Look-ups in named tables: a row name and a column name give one cell, copied from the table.

kuzega.tsv
	mar	pum	lakal	vuga	kunuf	lasu	sig	zupun	puvan
voga	4169	26120	-8213	15743	-1880	-38291	-17101	-3473	-6908
putub	-25027	-3109	-5848	6687	1237	-17305	18139	3419	-9912
tuve	62416	-49668	-11284	-41498	29332	74057	-32	10492	29399
lozo	1344	5755	-3531	5879	6727	-1533	12513	3535	3933
ris	-9551	10151	-23863	5545	-13294	-27896	-23796	6168	-40104
ropa	29723	-17872	8556	-13493	4941	-15260	-4394	3526	-32438
tobazuk	-21346	7395	31405	8350	11206	-17828	-18631	41785	2696
sunopu	-4351	-717	-4981	14274	-30500	-18074	-1541	12536	-59591
zal	30548	-13082	54279	-6746	-8783	21621	-11671	-32085	-3809
kiz	786	-7857	-14439	22426	-7631	-4412	-7329	8295	-29880
famirov	12816	-60691	-32066	13803	-10161	11199	36884	24372	-3035
fut	-35485	-3588	36458	8980	-6963	33773	-5135	-16974	-27904
miku	-15682	9955	9474	29188	-24377	8051	36710	-17852	-14471
gimup	142	12446	33367	13028	-10686	-8519	-16643	-9308	-19743

What is the kunuf of sunopu in kuzega?
-30500
What is the zupun of gimup in kuzega?
-9308
What is the sig of fut in kuzega?
-5135
What is the mar of ris in kuzega?
-9551
What is the vuga of ris in kuzega?
5545
What is the mar of tuve in kuzega?
62416
What is the vuga of famirov in kuzega?
13803
What is the mar of sunopu in kuzega?
-4351
What is the lakal of sunopu in kuzega?
-4981
What is the pum of miku in kuzega?
9955
What is the pum of fut in kuzega?
-3588
What is the lasu of fut in kuzega?
33773
Row with the largest kunuf: tuve

ramu:
|  | kap | kef | rav | sevizit | noz | fik | gak |
|---|---|---|---|---|---|---|---|
| lipime | 31034 | 78374 | 39920 | 48659 | 91209 | 82783 | 51059 |
| silad | 84046 | 40834 | 60391 | 34695 | 32508 | 89572 | 48901 |
| taba | 90784 | 82559 | 40588 | 74929 | 46124 | 27956 | 42937 |
| bame | 49874 | 10950 | 64452 | 77416 | 49525 | 68121 | 73197 |
| sokazo | 30292 | 64823 | 79360 | 76595 | 77277 | 41654 | 75249 |
| sep | 35840 | 61576 | 74352 | 75469 | 76580 | 44200 | 73690 |
| saton | 36922 | 63512 | 77966 | 75134 | 76505 | 44443 | 72200 |

What is the kef of bame in ramu?
10950
What is the rav of sep in ramu?
74352
What is the fik of taba in ramu?
27956
What is the kef of saton in ramu?
63512
What is the noz of saton in ramu?
76505
What is the gak of lipime in ramu?
51059
What is the sevizit of sokazo in ramu?
76595
What is the kap of silad in ramu?
84046
Which row has the largest kap? taba

kivi
columns: rinu, boseb, dabaro, bok, dametil, pifut, zer, mar, doziv
temurut: [41516, 15364, 27148, 69898, 21595, 11227, 35638, 37448, 22947]
lem: [8293, 19394, 13642, 14677, 830, 9605, 11116, 67330, 63715]
duk: [20934, 26028, 29078, 30118, 31269, 43078, 21187, 39575, 34725]
matima: [53486, 23739, 70359, 7927, 49166, 26146, 55957, 14823, 14413]
daz: [36265, 37573, 45092, 23668, 35620, 33102, 38480, 46394, 48057]
gurogeg: [29921, 34146, 34239, 28793, 33997, 43420, 30987, 23811, 22363]
fip: [23766, 27595, 22060, 35585, 22716, 26518, 23282, 55286, 52635]
domivel: [36807, 14608, 18523, 76521, 13866, 8323, 30616, 44724, 27877]
relav: [24755, 40944, 23868, 46503, 26602, 47374, 25040, 38825, 34543]
nir: [22772, 37202, 34813, 29245, 28491, 53106, 26011, 18825, 12882]
zat: [15554, 25428, 16656, 26429, 13259, 22730, 16777, 57996, 54673]
zir: [19510, 29186, 30249, 33405, 28374, 46392, 20507, 35684, 29168]
duzipu: [43376, 18049, 53288, 26286, 36531, 20761, 42899, 25341, 19780]

zir, boseb: 29186
zat, pifut: 22730
fip, pifut: 26518
fip, boseb: 27595
zat, rinu: 15554
relav, mar: 38825
nir, dametil: 28491
matima, zer: 55957
matima, bok: 7927
domivel, boseb: 14608
domivel, bok: 76521
nir, bok: 29245
gurogeg, dabaro: 34239
temurut, dabaro: 27148
domivel, pifut: 8323
zat, doziv: 54673
duk, rinu: 20934
gurogeg, zer: 30987
daz, dabaro: 45092
Which row has the largest doziv? lem

